Below are the code and all the weights of a small trained network. Each question names an input and a class and asks about switching units off, where a switched-off unit gives its printed mean instead of its output.

import numpy as np


def w(rows, s, z=0):
    codes = np.array(rows[::2]) - 128.0
    scale = np.full(codes.shape[1], s)
    scale[-1] = z or s
    return codes * scale


def norm(h):
    return h / np.sqrt((h * h).mean(-1, keepdims=True) + 1e-5)


def f(y):
    return np.maximum(y, 0)


def log_softmax(a):
    a = a - a.max(-1, keepdims=True)
    return a - np.log(np.exp(a).sum(-1, keepdims=True))


def net(x, mask):
    res = np.array(x, float).reshape(1, 4) / 4 @ E
    u = 0
    for l in range(2):
        y = f(norm(res) @ A[l][:, :-1].T + A[l][:, -1])
        res = res + np.where(mask[u : u + 11], y, B[l][:, -1]) @ B[l][:, :-1]
        u += 11
    return log_softmax(norm(res)[-1] @ U[:, :-1].T + U[:, -1])


A, B = {}, {}
E = w([
[103,61,177,106,121,149,255],'x0',
[131,125,127,124,128,125,127],'x1',
[165,96,65,189,73,191,214],'x2',
[115,147,118,198,162,37,159],'x3',
],0.0077)
A[0] = w([
[94,77,224,106,116,121,213,4],'L0N0',
[166,111,21,189,147,157,172,64],'L0N1',
[85,161,182,56,203,37,118,192],'L0N2',
[223,128,64,182,126,134,166,7],'L0N3',
[65,96,210,75,153,130,255,183],'L0N4',
[159,111,20,240,85,179,103,157],'L0N5',
[122,131,77,189,245,95,145,51],'L0N6',
[61,127,189,12,97,143,88,126],'L0N7',
[105,105,90,237,219,53,149,153],'L0N8',
[155,157,147,167,214,42,206,13],'L0N9',
[187,65,76,152,53,231,96,169],'L0N10',
],0.0091,0.0044)
B[0] = w([
[164,204,56,133,121,118,92,192],'L0N0',
[80,176,117,113,79,114,120,202],'L0N1',
[156,97,109,175,170,142,160,241],'L0N2',
[78,112,134,171,49,80,92,177],'L0N3',
[129,83,199,140,150,155,191,255],'L0N4',
[157,155,135,11,128,141,125,236],'L0N5',
[173,174,143,106,139,140,158,173],'L0N6',
[87,140,136,81,74,119,81,210],'L0N7',
[125,158,159,98,105,77,111,231],'L0N8',
[136,86,138,203,134,142,91,187],'L0N9',
[213,108,89,134,154,164,147,227],'L0N10',
],0.013,0.009)
A[1] = w([
[55,112,148,159,78,78,227,157],'L1N0',
[130,172,104,197,138,132,141,143],'L1N1',
[145,73,157,89,59,136,127,75],'L1N2',
[137,85,191,124,115,254,157,116],'L1N3',
[93,98,75,144,141,176,43,27],'L1N4',
[65,103,28,167,117,91,131,2],'L1N5',
[156,66,80,92,131,79,105,169],'L1N6',
[103,119,185,129,103,126,187,90],'L1N7',
[205,139,147,90,136,174,85,135],'L1N8',
[182,166,146,174,183,69,123,73],'L1N9',
[123,139,96,80,51,156,137,136],'L1N10',
],0.012,0.0076)
B[1] = w([
[118,69,94,180,101,174,40,223],'L1N0',
[134,132,125,78,124,119,125,164],'L1N1',
[87,129,140,181,178,153,109,191],'L1N2',
[125,199,149,60,113,52,145,253],'L1N3',
[92,109,123,191,4,189,170,155],'L1N4',
[89,102,113,165,144,180,68,128],'L1N5',
[108,174,116,146,116,123,118,198],'L1N6',
[79,110,81,157,148,168,54,196],'L1N7',
[73,65,109,186,121,146,146,254],'L1N8',
[112,133,64,92,150,137,187,206],'L1N9',
[149,114,161,164,174,106,108,246],'L1N10',
],0.013,0.0077)
U = w([
[57,41,100,245,50,222,44,146],'0',
[33,156,252,23,187,111,99,13],'1',
[236,94,36,40,118,235,55,72],'2',
[217,118,203,52,92,184,243,156],'3',
[141,183,33,107,248,30,159,2],'4',
[135,23,213,248,238,112,186,2],'5',
[197,219,152,57,57,39,49,216],'6',
],0.015,0.0024)

Each question gives the input, the list of numbers given to net, and the class t.
The units are the neurons (one row each of A and B). Each row of codes is followed by its name. A weight is (code - 128) times the scale printed after its matrix; where a second scale follows, it is the last column's (A, B and U).
mask holds one flag per neuron, layer by layer. A switched-off neuron (its flag False) gives its mean, the last column of its row in B, instead of its output. The means were averaged over made-up inputs and are rounded, as every weight is.
A unit's drop is (log p(t) with every unit on - log p(t) with that unit switched off) / (log p(t) with every unit on - log p(t) with every unit switched off).
The circuit of an input: a set's keep is (log p(t) with only the set's units on - log p(t) with every unit switched off) / (log p(t) with every unit on - log p(t) with every unit switched off). Starting from the 12 units with the biggest drops (on a tie, the unit counted first), units are removed one at a time, each time the one whose removal leaves the highest keep (on an exact tie, the one counted first), for as long as the keep stays at least 0.8.
circuit, biggest first: the units of the circuit, biggest drop first
most important unit: the unit with the biggest drop
top k neurons: the k neurons with the biggest drops, biggest first
k most important neurons of layer l: the k neurons of layer l with the biggest drops, biggest first
input [0,8,0,4], class 4: circuit, biggest first => [L1N9]
input [-2,6,-8,1], class 4: circuit, biggest first => [L0N2, L1N9]
input [0,8,-5,1], class 4: top 3 neurons => [L0N2, L0N4, L0N3]
input [-2,4,8,1], class 6: circuit, biggest first => [L0N3, L0N5]
input [3,6,6,-1], class 3: top 2 neurons => [L0N10, L1N3]
input [0,-1,2,-3], class 2: top 2 neurons => [L0N10, L0N4]
input [8,8,-2,-3], class 1: top 3 neurons => [L1N3, L0N4, L0N3]
input [-6,2,7,1], class 6: circuit, biggest first => [L0N2, L1N0]
input [4,-8,3,-5], class 3: circuit, biggest first => [L0N10, L1N3]
input [4,-4,-5,3], class 5: top 2 neurons => [L0N4, L0N2]
input [0,7,7,0], class 2: 4 most important neurons of layer 0 => [L0N4, L0N10, L0N5, L0N9]
input [-7,1,-1,1], class 4: circuit, biggest first => [L0N7, L1N9]
input [4,-6,1,-5], class 3: top 2 neurons => [L0N10, L1N3]
input [2,4,-1,-4], class 1: 2 most important neurons of layer 0 => [L0N7, L0N4]
input [-3,-8,-7,0], class 0: 2 most important neurons of layer 0 => [L0N4, L0N7]
input [-5,-6,4,-1], class 2: most important unit => L0N5
input [1,-2,-3,8], class 5: 4 most important neurons of layer 0 => [L0N9, L0N0, L0N5, L0N10]
input [0,-6,-6,5], class 4: top 3 neurons => [L0N4, L1N9, L1N8]
input [-1,6,-6,0], class 0: top 2 neurons => [L0N4, L0N7]
input [8,2,7,4], class 0: circuit, biggest first => [L1N0]
input [8,-5,-2,-1], class 1: 4 most important neurons of layer 0 => [L0N4, L0N3, L0N10, L0N1]
input [7,1,-1,-6], class 1: top 2 neurons => [L1N3, L0N7]
input [7,-7,-7,4], class 5: 2 most important neurons of layer 0 => [L0N4, L0N2]
input [6,-8,-1,0], class 1: 4 most important neurons of layer 1 => [L1N3, L1N8, L1N7, L1N10]
input [0,-1,-3,-6], class 0: top 3 neurons => [L0N4, L0N5, L0N7]
input [2,-5,-1,1], class 5: 2 most important neurons of layer 0 => [L0N4, L0N5]
input [3,4,-5,1], class 5: circuit, biggest first => [L0N2]
input [2,1,7,-7], class 3: 2 most important neurons of layer 1 => [L1N3, L1N0]
input [-6,2,-4,1], class 4: 2 most important neurons of layer 1 => [L1N0, L1N9]
